Here is a tiny trained network, its code and every weight. The questions are about switching its units off for an input and a target symbol, where a switched-off unit gives its printed mean instead of its output.

import numpy as np


def w(rows, s, z=0):
    codes = np.array(rows[::2]) - 128.0
    scale = np.full(codes.shape[1], s)
    scale[-1] = z or s
    return codes * scale


def softmax(a):
    e = np.exp(a - a.max(-1, keepdims=True))
    return e / e.sum(-1, keepdims=True)


def log_softmax(a):
    a = a - a.max(-1, keepdims=True)
    return a - np.log(np.exp(a).sum(-1, keepdims=True))


def net(x, mask):
    ids = ['ΘΦΨαβγδζηλξπστ'.index(c) for c in x.split()]
    T = len(ids)
    res = E[ids] + P[:T]
    u = 0
    for l in range(3):
        r = res
        for j in range(3):
            rows = slice(3 * j, 3 * j + 3)
            q, k, v = (r @ M[l][rows].T for M in (Q, K, V))
            z = softmax(np.where(np.tri(T) > 0, q @ k.T / 3**0.5, -1e9)) @ v
            o = O[l][rows]
            res = res + np.where(mask[u + j], z, o[:, -1]) @ o[:, :-1]
        u += 3
    return log_softmax(res[-1] @ U[:, :-1].T + U[:, -1])


Q, K, V, O = {}, {}, {}, {}
E = w([
[141,92,118,85,134,109,179],'Θ',
[209,132,140,101,54,118,135],'Φ',
[108,200,116,116,121,115,117],'Ψ',
[153,172,152,116,12,67,172],'α',
[126,192,251,137,164,32,79],'β',
[118,147,112,110,74,117,111],'γ',
[148,145,79,90,160,212,197],'δ',
[135,85,33,146,137,53,157],'ζ',
[201,128,118,160,143,138,114],'η',
[144,176,84,121,166,93,169],'λ',
[140,114,110,74,154,117,112],'ξ',
[73,87,119,74,76,137,164],'π',
[123,80,147,201,142,170,117],'σ',
[111,111,109,66,126,113,129],'τ',
],0.021)
P = w([
[112,87,139,63,22,100,113],'0',
[90,169,192,254,142,180,108],'1',
[92,123,175,224,125,197,142],'2',
[96,119,163,245,142,207,169],'3',
[75,100,148,223,172,213,172],'4',
[65,75,141,214,157,229,160],'5',
],0.0051)
Q[0] = w([
[137,167,94,100,159,170,157],'L0H1',
[192,189,117,80,166,96,64],'L0H1',
[147,184,125,30,176,184,203],'L0H1',
[146,205,98,113,22,111,227],'L0H2',
[172,51,135,151,93,46,173],'L0H2',
[156,82,94,200,36,199,139],'L0H2',
[140,45,172,240,191,123,191],'L0H3',
[148,66,250,64,143,254,75],'L0H3',
[190,146,66,232,145,173,3],'L0H3',
],0.0067)
K[0] = w([
[122,180,84,97,135,132,163],'L0H1',
[28,173,134,165,123,188,148],'L0H1',
[159,20,154,122,157,187,91],'L0H1',
[127,151,107,83,139,59,170],'L0H2',
[140,202,79,187,153,60,106],'L0H2',
[164,112,43,94,91,183,210],'L0H2',
[103,141,69,144,178,212,86],'L0H3',
[129,207,121,208,93,182,187],'L0H3',
[129,184,143,207,245,169,255],'L0H3',
],0.0084)
V[0] = w([
[232,100,153,29,121,61,112],'L0H1',
[86,219,140,133,177,55,114],'L0H1',
[251,117,94,187,120,155,59],'L0H1',
[175,23,140,211,179,144,92],'L0H2',
[154,62,183,165,113,191,254],'L0H2',
[126,111,83,11,245,128,241],'L0H2',
[182,68,111,17,143,87,124],'L0H3',
[74,131,28,89,244,155,116],'L0H3',
[89,80,195,106,169,156,76],'L0H3',
],0.006)
O[0] = w([
[199,213,101,106,99,121,104,183],'L0H1',
[164,112,120,110,116,119,218,126],'L0H1',
[108,216,119,181,159,134,136,114],'L0H1',
[107,157,100,172,170,105,126,102],'L0H2',
[161,193,158,131,119,2,157,185],'L0H2',
[156,104,186,112,208,140,140,74],'L0H2',
[105,170,142,152,125,95,72,114],'L0H3',
[169,132,128,118,100,121,132,3],'L0H3',
[178,80,146,158,159,171,86,115],'L0H3',
],0.009,0.0031)
Q[1] = w([
[195,134,65,106,152,36,81],'L1H1',
[94,202,144,87,209,104,158],'L1H1',
[101,165,95,28,96,127,126],'L1H1',
[227,95,148,85,54,145,112],'L1H2',
[194,132,188,192,123,82,99],'L1H2',
[30,129,127,153,117,76,126],'L1H2',
[96,164,175,234,115,130,129],'L1H3',
[135,121,156,136,118,39,125],'L1H3',
[1,109,167,65,123,103,182],'L1H3',
],0.0085)
K[1] = w([
[183,206,150,95,83,94,153],'L1H1',
[141,59,165,82,40,90,111],'L1H1',
[92,124,123,82,61,43,130],'L1H1',
[154,125,109,119,82,95,143],'L1H2',
[166,165,147,155,79,44,89],'L1H2',
[6,53,166,135,202,86,68],'L1H2',
[169,66,204,88,100,1,104],'L1H3',
[72,152,149,194,155,78,114],'L1H3',
[150,212,168,185,133,113,195],'L1H3',
],0.0084)
V[1] = w([
[177,185,62,93,59,36,107],'L1H1',
[168,132,112,142,193,44,129],'L1H1',
[117,67,214,123,143,38,32],'L1H1',
[158,236,87,121,212,158,88],'L1H2',
[91,69,132,108,193,70,228],'L1H2',
[168,123,37,95,95,44,152],'L1H2',
[109,54,64,76,88,164,131],'L1H3',
[230,86,132,70,117,129,2],'L1H3',
[139,173,40,178,176,142,243],'L1H3',
],0.0075)
O[1] = w([
[131,114,127,204,145,159,157,253],'L1H1',
[114,64,136,139,87,91,127,103],'L1H1',
[225,67,149,149,211,95,34,129],'L1H1',
[83,95,199,128,71,190,133,97],'L1H2',
[239,131,120,202,75,94,165,71],'L1H2',
[1,168,161,132,77,25,156,167],'L1H2',
[90,118,64,66,61,103,178,98],'L1H3',
[133,64,131,118,149,169,180,149],'L1H3',
[111,141,103,182,124,190,135,65],'L1H3',
],0.0074,0.0043)
Q[2] = w([
[98,178,87,123,142,129,129],'L2H1',
[168,135,127,104,180,171,101],'L2H1',
[108,96,189,89,135,127,199],'L2H1',
[212,152,5,183,78,129,140],'L2H2',
[143,111,129,62,115,71,134],'L2H2',
[182,158,160,140,95,141,65],'L2H2',
[138,141,254,139,101,105,172],'L2H3',
[118,61,151,127,87,124,149],'L2H3',
[112,88,109,120,176,106,152],'L2H3',
],0.0091)
K[2] = w([
[147,152,113,110,86,154,126],'L2H1',
[149,190,134,115,179,183,139],'L2H1',
[159,87,151,2,117,108,65],'L2H1',
[149,155,81,156,134,123,171],'L2H2',
[73,88,132,85,50,62,137],'L2H2',
[178,146,193,200,76,159,38],'L2H2',
[158,138,68,177,64,157,92],'L2H3',
[120,116,151,74,85,63,219],'L2H3',
[91,145,77,100,163,186,83],'L2H3',
],0.0085)
V[2] = w([
[169,153,151,185,130,123,99],'L2H1',
[126,166,144,70,136,249,114],'L2H1',
[88,164,105,117,60,53,151],'L2H1',
[120,124,125,69,143,90,159],'L2H2',
[134,110,143,144,181,109,58],'L2H2',
[159,31,47,64,169,97,132],'L2H2',
[141,115,179,142,2,102,176],'L2H3',
[160,98,188,133,122,83,127],'L2H3',
[70,73,40,137,148,95,144],'L2H3',
],0.0095)
O[2] = w([
[185,183,75,123,125,97,113,108],'L2H1',
[93,133,123,254,117,139,97,9],'L2H1',
[166,87,97,85,120,122,61,252],'L2H1',
[132,137,170,127,66,120,13,156],'L2H2',
[157,56,114,92,138,87,177,125],'L2H2',
[143,136,161,134,61,144,157,75],'L2H2',
[140,211,147,189,205,143,176,187],'L2H3',
[115,144,145,140,161,149,234,184],'L2H3',
[129,146,103,92,90,127,114,127],'L2H3',
],0.0093,0.0038)
U = w([
[175,110,205,126,213,92,85,117],'Θ',
[94,120,101,138,172,121,110,156],'Φ',
[148,144,111,145,103,143,79,149],'Ψ',
[156,135,112,75,179,191,102,68],'α',
[45,146,115,96,123,139,192,152],'β',
[119,119,113,105,139,118,67,93],'γ',
[229,165,144,150,165,235,97,189],'δ',
[105,147,146,58,186,159,148,83],'ζ',
[1,131,143,81,191,78,135,57],'η',
[96,238,136,125,117,79,156,127],'λ',
[89,103,162,119,136,133,131,166],'ξ',
[248,142,129,192,96,122,45,116],'π',
[106,115,24,149,85,23,162,253],'σ',
[126,127,163,87,122,135,118,89],'τ',
],0.0066,0.0032)

Each question gives the input, a string of symbols that net reads in full, and the target symbol t.
The units are the heads (3 rows each of Q, K, V and O). Each row of codes is followed by its name. A weight is (code - 128) times the scale printed after its matrix; where a second scale follows, it is the last column's (O and U).
mask holds one flag per head, layer by layer. A switched-off head (its flag False) gives its mean, the last column of its rows in O, instead of its output. The means were averaged over made-up inputs and are rounded, as every weight is.
A unit's drop is (log p(t) with every unit on - log p(t) with that unit switched off) / (log p(t) with every unit on - log p(t) with every unit switched off).
The circuit of an input: a set's keep is (log p(t) with only the set's units on - log p(t) with every unit switched off) / (log p(t) with every unit on - log p(t) with every unit switched off). Starting from all 9 units, units are removed one at a time, each time the one whose removal leaves the highest keep (on an exact tie, the one counted first), for as long as the keep stays at least 0.8.
units of the circuit, in order: the units of the circuit, biggest drop first
unit that matters most: the unit with the biggest drop
which heads matter: for each layer, one digit per head in row order, 1 if its drop is at least 0.15 and else 0, layers parted by /
input ζ γ σ, target α: unit that matters most : L2H1
input δ ξ Φ, target Θ: units of the circuit, in order : L0H2; L2H3
input δ σ σ π, target Θ: units of the circuit, in order : L0H2; L1H1; L0H1
input Ψ λ γ, target Ψ: which heads matter : 010 / 101 / 111
input ζ ζ τ η, target α: units of the circuit, in order : L2H1; L1H2
input β α σ Φ, target λ: which heads matter : 100 / 100 / 011
input α α ξ τ η, target γ: which heads matter : 010 / 010 / 110
input α τ λ, target α: units of the circuit, in order : L2H1; L1H2; L0H2; L1H3
input λ α Θ, target λ: units of the circuit, in order : L2H3; L1H2
input β Ψ Ψ, target β: units of the circuit, in order : L0H2; L1H1; L0H1
input τ δ η λ σ, target ξ: units of the circuit, in order : L0H2; L1H3; L2H1; L0H1
input β Ψ π, target λ: which heads matter : 100 / 100 / 010
input Φ Φ Φ, target η: units of the circuit, in order : L1H2; L0H1; L2H2
input π ξ π, target τ: unit that matters most : L2H2
input λ δ β Ψ α, target λ: units of the circuit, in order : L2H3; L0H1
input δ ξ σ, target Θ: units of the circuit, in order : L0H2; L1H1
input σ λ δ π π, target σ: which heads matter : 100 / 011 / 111
input λ γ Φ, target δ: units of the circuit, in order : L2H3; L0H2
input α Φ Ψ, target α: which heads matter : 010 / 110 / 100
input σ η β τ π, target σ: unit that matters most : L2H2
input Φ η λ, target Φ: which heads matter : 100 / 110 / 110
input π τ β λ α Φ, target τ: which heads matter : 100 / 011 / 110
input ξ α σ, target β: which heads matter : 011 / 101 / 100
input Ψ δ α α, target λ: which heads matter : 001 / 000 / 011
input α Θ σ Φ σ, target γ: which heads matter : 111 / 011 / 110
